Below are the code and all the weights of a small trained network. Each question names an input and a class and asks about switching units off, where a switched-off unit gives its printed mean instead of its output.

import numpy as np


def w(rows, s, z=0):
    codes = np.array(rows[::2]) - 128.0
    scale = np.full(codes.shape[1], s)
    scale[-1] = z or s
    return codes * scale


def f(y):
    return np.maximum(y, 0)


def log_softmax(a):
    a = a - a.max(-1, keepdims=True)
    return a - np.log(np.exp(a).sum(-1, keepdims=True))


def net(x, mask):
    res = np.array(x, float).reshape(1, 8) / 4 @ E
    y = f(res @ A[0][:, :-1].T + A[0][:, -1])
    res = res + np.where(mask, y, B[0][:, -1]) @ B[0][:, :-1]
    return log_softmax(res[-1] @ U[:, :-1].T + U[:, -1])


A, B = {}, {}
E = w([
[40,138,138,157,144,123,140,227,86,38,113,154],'x0',
[132,126,128,129,128,128,126,130,129,126,129,129],'x1',
[159,188,146,82,71,146,69,118,149,91,11,169],'x2',
[105,120,153,99,125,115,117,74,63,134,174,254],'x3',
[124,126,137,123,103,138,69,202,68,236,118,130],'x4',
[70,28,113,119,182,183,125,101,135,139,60,125],'x5',
[138,121,129,127,129,129,123,133,130,123,130,131],'x6',
[136,102,184,67,78,105,239,164,183,166,107,154],'x7',
],0.0077)
A[0] = w([
[82,72,119,141,148,141,104,95,116,133,92,107,91],'N0',
[115,137,123,137,138,125,121,145,113,100,131,136,93],'N1',
[169,122,126,120,121,124,122,77,147,171,133,121,37],'N2',
[134,126,132,122,136,131,108,162,103,181,116,131,120],'N3',
[141,108,152,116,100,124,176,145,150,143,122,148,6],'N4',
[135,117,140,109,113,119,207,164,169,167,108,169,50],'N5',
[114,86,119,139,144,133,153,144,122,146,193,111,11],'N6',
[144,158,128,119,112,133,106,128,138,117,73,164,28],'N7',
[85,130,127,123,134,133,143,156,118,106,133,135,101],'N8',
[114,147,117,151,148,130,52,92,101,96,149,93,80],'N9',
[125,127,137,122,125,130,110,164,117,173,124,133,71],'N10',
[130,137,126,125,129,125,146,143,143,136,115,112,142],'N11',
[164,189,134,135,99,110,136,157,135,124,185,126,116],'N12',
[109,119,128,137,134,139,86,105,108,111,131,97,38],'N13',
[101,68,123,122,143,136,132,107,129,142,82,134,57],'N14',
[163,189,125,127,118,116,135,149,118,119,170,130,66],'N15',
[111,125,139,119,137,128,123,153,120,100,133,133,73],'N16',
[111,122,139,118,134,129,129,75,97,147,166,253,35],'N17',
[78,133,127,133,124,129,144,202,100,75,126,149,46],'N18',
[139,118,125,133,136,133,124,153,148,131,108,57,53],'N19',
[139,122,126,122,138,124,185,53,161,29,135,127,73],'N20',
[140,138,127,129,128,131,134,167,162,124,99,31,44],'N21',
[138,138,126,132,134,130,97,78,117,146,135,103,71],'N22',
[176,113,127,113,122,138,133,63,143,183,146,115,10],'N23',
[104,81,132,116,128,130,156,130,144,146,88,139,96],'N24',
[130,118,123,123,116,130,100,189,88,207,111,139,38],'N25',
[149,152,124,122,116,134,101,116,142,123,48,162,64],'N26',
[113,89,121,145,147,126,153,134,122,148,214,95,60],'N27',
[132,145,134,137,135,133,136,134,140,119,117,57,57],'N28',
[123,126,136,116,127,126,138,118,123,127,130,155,110],'N29',
],0.015,0.0025)
B[0] = w([
[219,163,156,90,143,145,164,49,152,172,176,167,193],'N0',
[159,100,118,141,135,121,151,167,156,137,109,144,166],'N1',
[130,82,148,181,151,116,174,183,180,123,59,151,188],'N2',
[78,145,124,158,123,139,97,123,177,110,185,100,185],'N3',
[164,157,67,125,144,130,124,211,69,128,160,124,175],'N4',
[210,137,71,126,152,155,85,243,55,110,184,111,207],'N5',
[106,181,184,61,118,117,118,132,104,82,54,79,192],'N6',
[103,150,188,72,145,117,127,116,93,87,77,58,186],'N7',
[143,93,129,162,115,123,141,157,162,130,70,155,177],'N8',
[198,134,77,113,134,138,127,248,62,134,192,119,226],'N9',
[81,145,127,158,136,133,117,116,169,128,174,97,173],'N10',
[116,112,100,132,125,129,118,131,94,127,139,139,154],'N11',
[206,153,159,88,152,152,169,22,155,171,161,174,208],'N12',
[164,158,102,117,135,140,126,187,100,136,166,131,171],'N13',
[194,158,166,106,119,130,170,40,165,158,165,162,177],'N14',
[183,133,146,81,143,165,159,45,150,174,156,159,191],'N15',
[134,122,115,145,120,116,168,152,167,138,101,140,161],'N16',
[52,30,47,138,86,119,102,43,36,109,103,178,247],'N17',
[154,65,150,194,144,110,182,176,214,154,32,149,224],'N18',
[79,86,92,120,97,126,124,72,77,123,122,181,183],'N19',
[27,177,138,190,115,141,57,132,212,168,228,55,230],'N20',
[68,39,92,148,113,106,105,52,63,107,111,195,208],'N21',
[154,106,105,157,142,128,160,212,138,126,113,153,175],'N22',
[135,84,148,194,131,109,183,203,209,128,35,161,203],'N23',
[204,166,132,100,146,145,154,91,127,167,169,163,175],'N24',
[53,165,125,182,120,131,89,114,209,135,208,71,212],'N25',
[106,180,191,58,121,97,136,139,89,81,55,69,198],'N26',
[112,192,192,51,117,109,97,127,91,67,47,62,217],'N27',
[85,87,92,129,103,128,109,104,81,130,125,162,175],'N28',
[114,108,111,129,145,130,104,107,96,119,138,129,154],'N29',
],0.015,0.012)
U = w([
[46,1,48,124,78,90,104,44,56,110,115,191,97],'0',
[146,43,156,198,159,74,211,210,240,145,32,151,93],'1',
[99,183,229,6,128,70,117,125,98,49,54,30,121],'2',
[28,156,125,187,122,134,64,114,237,164,243,46,111],'3',
[215,124,42,97,171,144,122,243,62,134,197,122,252],'4',
[217,140,169,53,165,160,193,9,171,208,183,179,90],'5',
],0.006,0.0025)

Each question gives the input, the list of numbers given to net, and the class t.
The units are the neurons (one row each of A and B). Each row of codes is followed by its name. A weight is (code - 128) times the scale printed after its matrix; where a second scale follows, it is the last column's (A, B and U).
mask holds one flag per neuron, in row order. A switched-off neuron (its flag False) gives its mean, the last column of its row in B, instead of its output. The means were averaged over made-up inputs and are rounded, as every weight is.
A unit's drop is (log p(t) with every unit on - log p(t) with that unit switched off) / (log p(t) with every unit on - log p(t) with every unit switched off).
unit that matters most: the unit with the biggest drop
top k neurons: the k neurons with the biggest drops, biggest first
drop of u: that unit's drop, to one decimal
input [8,5,-3,1,-4,0,-1,-5], class 1: unit that matters most => N18
input [3,3,-2,-5,6,7,7,3], class 5: top 2 neurons => [N20; N0]
input [-2,3,1,3,5,-7,-7,5], class 5: top 4 neurons => [N12; N20; N15; N9]
input [3,6,2,-8,5,7,1,1], class 0: top 2 neurons => [N21; N19]
input [-7,-8,-4,-6,-1,-7,8,-7], class 1: top 3 neurons => [N23; N2; N17]
input [-8,5,0,1,0,-3,-6,7], class 1: top 2 neurons => [N23; N2]
input [3,3,6,-1,-8,1,-6,-6], class 3: top 2 neurons => [N20; N27]
input [2,-2,8,4,1,8,2,2], class 2: top 4 neurons => [N26; N7; N12; N15]
input [-6,-5,8,-7,-3,-1,-4,8], class 2: top 3 neurons => [N26; N7; N17]
input [-6,5,-2,-8,5,-7,-7,8], class 0: top 3 neurons => [N21; N19; N9]
input [1,-2,6,-4,-1,-5,1,-7], class 4: top 2 neurons => [N9; N27]
input [7,8,-1,6,6,-5,5,5], class 1: top 2 neurons => [N18; N20]
input [1,6,-5,6,5,7,6,-4], class 5: top 2 neurons => [N0; N14]
input [6,7,5,6,0,-3,-6,8], class 4: top 3 neurons => [N5; N4; N21]
input [2,-3,8,5,-4,-3,-1,-1], class 2: unit that matters most => N26
input [7,5,4,-3,6,-6,-8,-5], class 1: drop of N18 => 2.1
input [4,-1,-8,7,-3,-5,-5,-7], class 2: drop of N5 => 0.1
input [-3,-7,-2,8,-1,-6,8,2], class 0: drop of N12 => 0.0
